Here is a tiny trained network, its code and every weight. The questions are about switching its units off for an input and a target symbol, where a switched-off unit gives its printed mean instead of its output.

import numpy as np


def w(rows, s, z=0):
    codes = np.array(rows[::2]) - 128.0
    scale = np.full(codes.shape[1], s)
    scale[-1] = z or s
    return codes * scale


def f(y):
    return np.maximum(y, 0)


def softmax(a):
    e = np.exp(a - a.max(-1, keepdims=True))
    return e / e.sum(-1, keepdims=True)


def log_softmax(a):
    a = a - a.max(-1, keepdims=True)
    return a - np.log(np.exp(a).sum(-1, keepdims=True))


def net(x, mask):
    ids = ['αβδηθλξσφψ'.index(c) for c in x.split()]
    T = len(ids)
    res = E[ids] + P[:T]
    r = res
    for j in range(3):
        rows = slice(4 * j, 4 * j + 4)
        q, k, v = (r @ M[0][rows].T for M in (Q, K, V))
        z = softmax(np.where(np.tri(T) > 0, q @ k.T / 4**0.5, -1e9)) @ v
        o = O[0][rows]
        res = res + np.where(mask[j], z, o[:, -1]) @ o[:, :-1]
    y = f(res @ A[0][:, :-1].T + A[0][:, -1])
    res = res + np.where(mask[3:11], y, B[0][:, -1]) @ B[0][:, :-1]
    return log_softmax(res[-1] @ U[:, :-1].T + U[:, -1])


Q, K, V, O, A, B = {}, {}, {}, {}, {}, {}
E = w([
[134,144,127,114,144,133,254,142,78],'α',
[152,141,100,123,49,218,136,111,110],'β',
[110,191,126,70,202,139,128,111,80],'δ',
[133,175,185,82,188,152,185,102,100],'η',
[123,109,97,231,107,146,77,65,173],'θ',
[221,215,135,132,104,111,101,174,138],'λ',
[145,179,65,102,162,102,192,156,45],'ξ',
[117,80,83,184,130,164,133,198,124],'σ',
[83,179,175,127,29,139,114,147,98],'φ',
[51,181,106,130,111,96,119,105,183],'ψ',
],0.022)
P = w([
[190,52,99,137,161,66,153,70,2],'0',
[156,109,107,153,177,91,157,82,26],'1',
[145,130,107,142,166,111,150,94,42],'2',
[136,155,109,145,158,123,146,107,60],'3',
[127,152,105,138,154,129,147,124,75],'4',
[118,167,102,129,151,142,152,139,93],'5',
[106,168,99,122,142,157,140,147,104],'6',
[87,179,98,111,142,155,135,158,122],'7',
[83,179,105,109,137,174,134,164,136],'8',
[77,183,97,84,124,180,144,176,149],'9',
[62,200,100,86,115,188,141,186,159],'10',
[62,184,106,96,94,183,152,175,145],'11',
],0.0093)
Q[0] = w([
[118,128,109,102,161,111,94,79,144],'h1',
[132,135,134,167,106,129,104,107,138],'h1',
[124,187,119,90,166,151,150,106,101],'h1',
[147,112,72,150,155,122,113,147,134],'h1',
[95,224,100,65,203,145,226,154,22],'h2',
[138,112,134,135,161,98,160,78,110],'h2',
[80,176,161,129,137,113,222,160,115],'h2',
[94,144,86,205,150,134,99,40,148],'h2',
[154,136,90,135,171,163,161,69,152],'h3',
[151,185,123,119,145,198,147,111,63],'h3',
[143,40,134,120,78,101,87,76,173],'h3',
[102,38,84,221,44,90,75,124,249],'h3',
],0.014)
K[0] = w([
[171,114,133,110,167,28,78,46,82],'h1',
[94,91,143,134,106,151,155,91,158],'h1',
[125,164,109,95,150,160,121,126,109],'h1',
[181,47,77,176,147,99,159,110,122],'h1',
[173,153,110,121,82,153,74,200,221],'h2',
[94,118,128,177,115,167,134,148,158],'h2',
[164,136,159,115,99,76,120,159,255],'h2',
[62,138,112,115,146,166,69,104,158],'h2',
[133,129,81,145,109,132,148,115,161],'h3',
[122,135,115,133,67,204,95,153,173],'h3',
[196,154,112,119,139,95,125,112,79],'h3',
[192,133,158,115,197,80,160,86,61],'h3',
],0.015)
V[0] = w([
[220,169,172,137,156,189,129,105,86],'h1',
[75,179,116,150,116,187,164,182,153],'h1',
[77,191,139,159,83,157,114,107,66],'h1',
[143,163,102,85,171,148,133,181,130],'h1',
[150,60,165,175,150,209,126,119,103],'h2',
[181,165,78,109,150,128,174,242,149],'h2',
[136,114,122,140,182,143,2,122,121],'h2',
[209,165,222,59,153,114,165,126,192],'h2',
[198,94,104,119,165,245,103,140,97],'h3',
[111,89,142,110,82,141,135,167,174],'h3',
[121,88,206,125,139,141,62,216,57],'h3',
[161,181,120,90,40,177,118,90,67],'h3',
],0.0087)
O[0] = w([
[60,91,149,158,72,96,109,137,201,225],'h1',
[20,125,58,113,222,152,67,79,87,161],'h1',
[149,19,133,70,108,135,74,123,177,226],'h1',
[100,145,75,154,84,95,72,90,65,218],'h1',
[76,243,123,90,146,220,166,171,147,92],'h2',
[207,154,175,154,3,133,148,152,53,193],'h2',
[78,173,91,91,179,106,7,11,86,114],'h2',
[199,91,253,140,178,134,209,37,110,117],'h2',
[174,158,94,100,103,239,142,125,100,155],'h3',
[133,164,114,154,116,121,163,231,177,80],'h3',
[89,147,232,88,154,112,80,224,52,147],'h3',
[185,117,86,23,186,129,152,169,163,255],'h3',
],0.0066,0.0092)
A[0] = w([
[101,198,134,147,174,33,184,188,130,72],'n1',
[80,120,133,178,90,24,110,108,180,76],'n2',
[103,163,47,140,138,91,83,172,122,48],'n3',
[128,2,72,180,231,143,114,138,113,134],'n4',
[89,187,92,50,51,77,187,140,65,175],'n5',
[70,151,63,88,206,66,228,133,157,2],'n6',
[125,85,174,101,156,94,101,204,109,91],'n7',
[42,129,106,127,149,152,68,111,174,87],'n8',
],0.0069,0.0035)
B[0] = w([
[51,89,207,124,127,81,101,186,117,152],'n1',
[95,155,89,37,41,26,197,132,131,143],'n2',
[168,143,254,100,107,151,168,111,193,189],'n3',
[46,237,155,144,84,144,135,178,150,172],'n4',
[111,65,65,201,182,160,138,108,131,246],'n5',
[193,98,98,120,116,167,80,136,181,175],'n6',
[184,99,166,178,130,187,99,108,121,174],'n7',
[185,93,173,227,135,78,198,149,93,183],'n8',
],0.0073,0.012)
U = w([
[92,76,135,169,91,98,203,119,111,2],'α',
[125,128,101,81,70,123,160,113,148,108],'β',
[78,118,119,95,119,82,88,58,65,143],'δ',
[84,136,202,102,94,114,218,89,123,112],'η',
[113,85,132,254,110,119,120,47,192,144],'θ',
[169,154,141,155,62,69,129,129,114,142],'λ',
[116,72,81,191,109,66,143,128,77,10],'ξ',
[52,194,151,155,55,117,157,162,71,207],'σ',
[88,39,171,139,105,85,102,164,132,179],'φ',
[66,135,126,108,45,48,168,115,132,159],'ψ',
],0.0059,0.0035)

Each question gives the input, a string of symbols that net reads in full, and the target symbol t.
The units are the heads (4 rows each of Q, K, V and O) and the neurons (one row each of A and B). Each row of codes is followed by its name. A weight is (code - 128) times the scale printed after its matrix; where a second scale follows, it is the last column's (O, A, B and U).
mask holds one flag per unit, heads first, then neurons. A switched-off unit (its flag False) gives its mean, the last column of its rows in O or B, instead of its output. The means were averaged over made-up inputs and are rounded, as every weight is.
A unit's drop is (log p(t) with every unit on - log p(t) with that unit switched off) / (log p(t) with every unit on - log p(t) with every unit switched off).
The circuit of an input: a set's keep is (log p(t) with only the set's units on - log p(t) with every unit switched off) / (log p(t) with every unit on - log p(t) with every unit switched off). Starting from all 11 units, units are removed one at a time, each time the one whose removal leaves the highest keep (on an exact tie, the one counted first), for as long as the keep stays at least 0.8.
units of the circuit, in order: the units of the circuit, biggest drop first
unit that matters most: the unit with the biggest drop
which heads matter: for each layer, one digit per head in row order, 1 if its drop is at least 0.15 and else 0, layers parted by /
drop when u is switched off: that unit's drop, to one decimal
input δ δ β δ η α, target β: which heads matter => 011
input δ δ δ δ δ δ δ δ β δ ξ, target β: units of the circuit, in order => [h3; n6]
input δ σ δ δ η δ δ, target σ: units of the circuit, in order => [h2]
input φ θ η σ σ σ δ φ α, target φ: units of the circuit, in order => [h3; n1; h2]
input δ φ σ φ β φ δ δ δ ψ η, target ψ: units of the circuit, in order => [h3; n2; h2; n5]
input σ φ δ δ α η ξ, target φ: units of the circuit, in order => [h3; n1; h2; n6]
input α η β β β ψ δ, target ψ: units of the circuit, in order => [h3; n2; h2; n4]
input η φ δ ξ δ θ ξ β α δ, target β: units of the circuit, in order => [h3; h2]
input φ σ η φ η ξ ξ λ ξ ξ, target ξ: which heads matter => 110
input δ δ δ φ δ θ η η, target θ: units of the circuit, in order => [h2; h3; n8]
input η φ β η θ φ φ σ δ ψ, target ψ: units of the circuit, in order => [n2; h2]
input δ δ δ α η δ ξ, target ξ: which heads matter => 010
input ψ δ η ψ δ η α, target ψ: which heads matter => 011
input σ σ φ δ σ ξ, target σ: unit that matters most => h3
input θ δ δ, target θ: units of the circuit, in order => [h2; n8; h3; n6]
input σ δ β η, target β: units of the circuit, in order => [h3; h2]
input δ δ δ δ α δ ξ δ θ η α σ, target σ: units of the circuit, in order => [n4; h1]
input δ δ ξ φ δ η δ η δ δ φ, target φ: units of the circuit, in order => [h3; h1; h2]
input δ δ φ φ η δ ξ η δ η δ, target φ: drop when n1 is switched off => 0.2
input θ δ η η η η, target θ: drop when n8 is switched off => 0.3
input θ φ φ η η η, target φ: drop when n6 is switched off => 0.1
input θ δ α, target θ: unit that matters most => h2
